Here is a tiny trained network, its code and every weight. The questions are about switching its units off for an input and a target symbol, where a switched-off unit gives its printed mean instead of its output.

import numpy as np


def w(rows, s, z=0):
    codes = np.array(rows[::2]) - 128.0
    scale = np.full(codes.shape[1], s)
    scale[-1] = z or s
    return codes * scale


def f(y):
    return np.maximum(y, 0)


def softmax(a):
    e = np.exp(a - a.max(-1, keepdims=True))
    return e / e.sum(-1, keepdims=True)


def log_softmax(a):
    a = a - a.max(-1, keepdims=True)
    return a - np.log(np.exp(a).sum(-1, keepdims=True))


def net(x, mask):
    ids = ['ΓΘΛαβδεζημξσψω'.index(c) for c in x.split()]
    T = len(ids)
    res = E[ids] + P[:T]
    r = res
    for j in range(3):
        rows = slice(2 * j, 2 * j + 2)
        q, k, v = (r @ M[0][rows].T for M in (Q, K, V))
        z = softmax(np.where(np.tri(T) > 0, q @ k.T / 2**0.5, -1e9)) @ v
        o = O[0][rows]
        res = res + np.where(mask[j], z, o[:, -1]) @ o[:, :-1]
    y = f(res @ A[0][:, :-1].T + A[0][:, -1])
    res = res + np.where(mask[3:7], y, B[0][:, -1]) @ B[0][:, :-1]
    return log_softmax(res[-1] @ U[:, :-1].T + U[:, -1])


Q, K, V, O, A, B = {}, {}, {}, {}, {}, {}
E = w([
[57,172,131,71,99],'Γ',
[10,178,151,168,158],'Θ',
[129,125,211,64,43],'Λ',
[25,140,41,182,96],'α',
[156,135,55,128,91],'β',
[152,142,90,239,146],'δ',
[159,181,200,127,163],'ε',
[157,215,89,150,179],'ζ',
[64,123,163,171,59],'η',
[25,174,28,110,129],'μ',
[164,155,158,126,59],'ξ',
[170,156,101,36,71],'σ',
[73,166,118,168,106],'ψ',
[114,69,97,96,2],'ω',
],0.0065)
P = w([
[149,139,140,135,149],'0',
[105,241,144,185,66],'1',
[122,254,113,156,69],'2',
[79,200,147,151,113],'3',
[131,199,146,162,105],'4',
[170,228,109,142,110],'5',
[125,212,148,187,94],'6',
[114,231,83,136,103],'7',
],0.0037)
Q[0] = w([
[143,248,94,171,21],'H1',
[25,148,153,110,134],'H1',
[147,15,128,88,212],'H2',
[94,60,181,167,147],'H2',
[45,56,175,132,178],'H3',
[80,212,129,146,71],'H3',
],0.015)
K[0] = w([
[187,22,147,39,204],'H1',
[197,130,131,145,66],'H1',
[58,194,158,63,25],'H2',
[143,157,152,179,56],'H2',
[163,212,150,177,61],'H3',
[249,43,120,114,154],'H3',
],0.015)
V[0] = w([
[48,162,117,120,221],'H1',
[136,133,95,252,146],'H1',
[117,83,133,205,121],'H2',
[156,114,185,121,14],'H2',
[208,186,178,136,190],'H3',
[83,116,246,181,117],'H3',
],0.029)
O[0] = w([
[9,187,147,163,182,84],'H1',
[149,125,21,218,175,3],'H1',
[165,49,84,112,147,20],'H2',
[105,202,15,34,111,176],'H2',
[236,220,158,109,163,152],'H3',
[127,105,145,49,253,133],'H3',
],0.016,0.0028)
A[0] = w([
[187,73,179,216,167,91],'N1',
[254,62,144,122,124,101],'N2',
[75,223,46,189,149,254],'N3',
[188,51,198,38,72,108],'N4',
],0.0093,0.0059)
B[0] = w([
[20,172,72,175,164,179],'N1',
[170,160,48,128,113,166],'N2',
[255,12,221,65,65,240],'N3',
[43,166,92,250,205,249],'N4',
],0.008,0.012)
U = w([
[82,139,215,35,116,254],'Γ',
[116,80,187,146,249,109],'Θ',
[54,217,103,157,253,99],'Λ',
[108,33,120,165,152,90],'α',
[225,113,115,128,21,141],'β',
[207,90,87,206,221,96],'δ',
[241,200,197,72,204,110],'ε',
[215,172,211,234,180,167],'ζ',
[155,57,92,38,192,240],'η',
[104,84,184,182,121,56],'μ',
[229,206,53,77,136,139],'ξ',
[114,236,126,179,60,47],'σ',
[180,81,143,115,173,114],'ψ',
[64,86,44,138,82,78],'ω',
],0.0033,0.004)

Each question gives the input, a string of symbols that net reads in full, and the target symbol t.
The units are the heads (2 rows each of Q, K, V and O) and the neurons (one row each of A and B). Each row of codes is followed by its name. A weight is (code - 128) times the scale printed after its matrix; where a second scale follows, it is the last column's (O, A, B and U).
mask holds one flag per unit, heads first, then neurons. A switched-off unit (its flag False) gives its mean, the last column of its rows in O or B, instead of its output. The means were averaged over made-up inputs and are rounded, as every weight is.
A unit's drop is (log p(t) with every unit on - log p(t) with that unit switched off) / (log p(t) with every unit on - log p(t) with every unit switched off).
The circuit of an input: a set's keep is (log p(t) with only the set's units on - log p(t) with every unit switched off) / (log p(t) with every unit on - log p(t) with every unit switched off). Starting from all 7 units, units are removed one at a time, each time the one whose removal leaves the highest keep (on an exact tie, the one counted first), for as long as the keep stays at least 0.8.
units of the circuit, in order: the units of the circuit, biggest drop first
k most important neurons: the k neurons with the biggest drops, biggest first
which heads matter: for each layer, one digit per head in row order, 1 if its drop is at least 0.15 and else 0, layers parted by /
input β Λ β Γ Θ η β, target β: which heads matter => 101
input Λ Γ Θ Γ ψ ω, target Λ: which heads matter => 100
input δ Θ ε, target δ: units of the circuit, in order => (H2 H1)
input ξ Λ Λ, target ξ: which heads matter => 110
input β Θ η β ξ ψ, target β: which heads matter => 101
input Λ Γ Γ Θ, target Λ: which heads matter => 101
input α Θ α, target α: which heads matter => 111
input ε η Γ μ, target ε: which heads matter => 001
input σ δ ζ, target σ: 3 most important neurons => (N4 N3 N2)
input Λ Γ Λ Γ μ Θ Γ ψ, target Λ: units of the circuit, in order => (N4 H1 N3)
input η σ Λ, target Λ: units of the circuit, in order => (H1 N4 N3)
input η Γ Γ, target η: units of the circuit, in order => (H3 H2)
input η ω Γ, target η: units of the circuit, in order => (H2 H3)
input Γ α ψ, target Γ: units of the circuit, in order => (H1 N4)
input η η ε α, target η: units of the circuit, in order => (H3 H2 N4)
input ζ Γ Γ α α δ α ζ, target ζ: units of the circuit, in order => (H2)
input ω ζ η, target ω: units of the circuit, in order => (H3 H1 N4)
input ζ β Γ, target ζ: units of the circuit, in order => (H2 H3)
input ξ ω ξ, target ξ: which heads matter => 110
input δ ζ ξ, target δ: which heads matter => 110
input ξ σ Γ, target ξ: units of the circuit, in order => (H2 H1)
input η ψ ζ Λ ξ Λ, target Λ: units of the circuit, in order => (N4 N3 H1)
input Λ ω ψ, target Λ: units of the circuit, in order => (H1 N4 N3)
input Λ ζ Λ η, target Λ: units of the circuit, in order => (N4 H1 N3)
input β ξ ζ, target β: units of the circuit, in order => (H3 N3 H1)
input β β Θ ξ η η, target β: 3 most important neurons => (N4 N3 N1)
input ξ Θ α, target ξ: most important neuron => (N2)
input Λ Θ Γ ξ ξ α α, target Λ: most important neuron => (N4)
input ζ Γ μ ζ, target ζ: most important neuron => (N3)
